118  124  125  141  133  131  123  120
138  136  130  137  128  136  131  127
138  142  125  115  128  131  125  113
116  131  133  126  130  133  124  132
146  135  125  137  124  134  133  131
122  132  133  151  129  126  145  124
134  134  130  122  129  127  124  123
142  123  129  120  124  132  126  129
128  121  131  127  128  134  114  133
111  125  129  134  131  104  134  128
139  144  130  123  126  136  125  127
114  122  133  117  131  145  118  125
153  114  130  123  128  137  121  117
What is the fifth-last entry, reading row by row?
Answer: 123
What is the entry in the bottom-right corner?
Answer: 117
What is the third entry on the diagonal from the top-right corner?
Answer: 131
The first entry in reading order: 118
What is the smallest entry in the last row?
Answer: 114
What is the 2nd-last entry, reading row by row?
Answer: 121
What is the third smallest entry?
Answer: 113
What is the minimum?
Answer: 104
What is the entry in the bottom-left corner?
Answer: 153
The second entry on the diagonal from the top-right corner -> 131
What is the top entry of the column that holds the smallest entry?
Answer: 131
The entry directly above the largest entry -> 114
The 5th entry, reading row by row -> 133
What is the first entry in the row that holds the smallest entry?
Answer: 111
What is the entry just left of the smallest entry?
Answer: 131
What is the largest entry in the first row?
Answer: 141
What is the third entry, reading row by row?
Answer: 125
The 2nd largest entry is 151
The entry directly below the smallest entry -> 136
What is the 3rd entry on the main diagonal?
Answer: 125
The last entry in the row that holds the smallest entry is 128
The third largest entry -> 146
The entry in the top-right corner: 120
The 3rd-last entry, reading row by row is 137

B =
[[123 114 121 125 115 123 127 123 143 124 112 124 118 139 132 114]
 [107 135 119 141 137 121 139 116 142 132 123 127 123 129 132 130]]
Indices start at 1.
The entry at row 1, column 1: 123
The bottom entry of the column that holds the largest entry -> 142
Find the entry at row 1, column 3.
A: 121
Find the entry just right of the smallest entry.
A: 135
The entry in the top-right corner: 114
Find the entry just left of 135.
A: 107
Find the entry just right of 143.
A: 124
The top entry of the column that holds the largest entry: 143
The entry at row 1, column 2 is 114

[[115 129 125 118 130 142 125 132 124 146]
 [141 114 152 131 121 132 122 125 124 136]
 [132 139 118 145 102 153 112 133 122 104]
 [136 120 133 116 116 126 156 120 148 126]
 [132 136 107 129 138 122 140 136 134 110]
 [143 132 123 130 110 136 143 105 150 135]
 [144 109 140 141 140 111 123 118 117 116]
 [ 98 122 118 128 141 142 131 125 122 147]
 [110 117 134 115 115 141 124 152 136 143]
 [145 115 135 131 127 134 125 127 118 126]]
Read off the entry directly above 128.
A: 141
Read off the first entry on the main diagonal.
A: 115
Read off the 2nd largest entry.
A: 153
Read off the entry just right of the largest entry.
A: 120
The bottom-right entry is 126
The 3rd smallest entry is 104
The third entry on the main diagonal is 118
Read off the maximum.
A: 156
The smallest entry in the last row: 115
Read off the last entry of the smallest entry's row.
A: 147
The largest entry in the first column -> 145
The smallest entry is 98
Read off the 2nd entry on the diagonal from the top-right corner.
A: 124
The top-right entry -> 146
Read off the entry just left of the largest entry.
A: 126
The entry just left of 105 -> 143
Read off the entry just right of 98.
A: 122
Read off the 3rd entry on the diagonal from the top-right corner.
A: 133
Read off the entry just right of 150.
A: 135
Read off the first entry of the largest entry's row.
A: 136
Read off the 2nd smallest entry.
A: 102
Read off the top entry of the column that holds the largest entry.
A: 125
Read off the third entry in reading order.
A: 125
The second entry from the end, reading row by row -> 118
Read off the entry directly below 148.
A: 134
Read off the second entry in reading order.
A: 129

[[129 127 119 134 126 135 139 128 121]
 [146 124 127 105 114 128 111 132 102]
 [136 135 111 127 143 116 145 140 125]]
What is the top entry of the column that holds the largest entry?
Answer: 129
The entry in the bottom-right corner is 125
The bottom-left entry -> 136
What is the entry directly below 105?
Answer: 127
The entry just left of 102: 132
What is the smallest entry in the first row?
Answer: 119
What is the entry directly above the centre entry?
Answer: 126
What is the first entry in the row that holds the largest entry?
Answer: 146
What is the entry in the top-right corner?
Answer: 121
What is the entry directly below the centre entry?
Answer: 143

Questions about the grid below.
1) Find the fifth entry, reading row by row.
2) Find the 2nd entry on the diagonal from the top-right corner.
3) Find the entry at the centre.
4) Find the entry in the top-right corner.
5) Find the smallest entry in the last row.
6) Find the first entry of the smallest entry's row.
7) Find the 3rd entry, reading row by row.
8) Find the entry just right of the smallest entry.
[[122, 137, 140, 123, 140, 137, 127, 134, 105, 127, 129],
 [114, 133, 141, 124, 115, 119, 128, 124, 110, 115, 125],
 [114, 134, 142, 124, 116, 120, 127, 123, 109, 115, 130],
 [119, 134, 120, 132, 120, 110, 126, 130, 115, 122, 108],
 [129, 127, 142, 138, 144, 128, 119, 128, 120, 136, 140],
 [122, 137, 141, 122, 137, 139, 128, 134, 106, 124, 132],
 [127, 125, 120, 142, 131, 101, 119, 125, 136, 135, 126],
 [134, 122, 118, 135, 120, 124, 130, 124, 141, 132, 132],
 [114, 134, 141, 125, 117, 117, 126, 124, 108, 116, 126],
 [114, 134, 141, 124, 115, 118, 128, 123, 109, 115, 126],
 [134, 126, 119, 140, 145, 118, 120, 134, 133, 140, 131],
 [136, 129, 116, 120, 136, 146, 134, 136, 135, 134, 111],
 [127, 124, 122, 141, 128, 103, 119, 124, 136, 133, 130],
 [118, 133, 118, 134, 117, 106, 127, 128, 121, 122, 107],
 [128, 137, 117, 126, 140, 129, 128, 136, 109, 134, 107]]
1) 140
2) 115
3) 124
4) 129
5) 107
6) 127
7) 140
8) 119

[123 103 147 113 156 137 106 110 127 122 146 114 110 112]
Find the 1st entry from the right.
A: 112
The entry just left of the largest entry -> 113
The 5th entry from the end is 122
Find the second entry from the right.
A: 110

Read these off the table that follows. Rows and columns are numbered from 1.
1) The entry in row 3 and column 1?
2) The entry in the top-left corner?
3) The entry in row 3 and column 3?
4) The top entry of the column that holds the smallest entry?
5) The entry directly below 106?
6) The bottom-left entry?
7) The entry just right of the largest entry?
8) The entry at row 3, column 2?
[[134 125 131 119 125 130 117 128 125]
 [137 122 134 114 126 133 110 129 124]
 [136 120 135 123 126 133 121 125 130]
 [130 122 132 131 126 133 128 121 131]
 [134 125 131 119 125 131 115 129 125]
 [131 119 135 134 128 134 130 118 135]
 [128 123 130 142 126 130 136 116 135]
 [129 131 122 139 125 123 137 126 126]
 [131 119 135 134 128 134 130 118 135]
 [136 122 134 117 126 133 114 127 125]
 [135 124 132 117 125 131 114 128 124]
 [133 136 119 133 126 116 135 133 121]
 [138 120 136 111 127 135 106 130 123]
 [131 141 112 140 123 116 138 136 120]
 [131 136 119 133 123 123 129 134 124]]
1) 136
2) 134
3) 135
4) 117
5) 138
6) 131
7) 126
8) 120
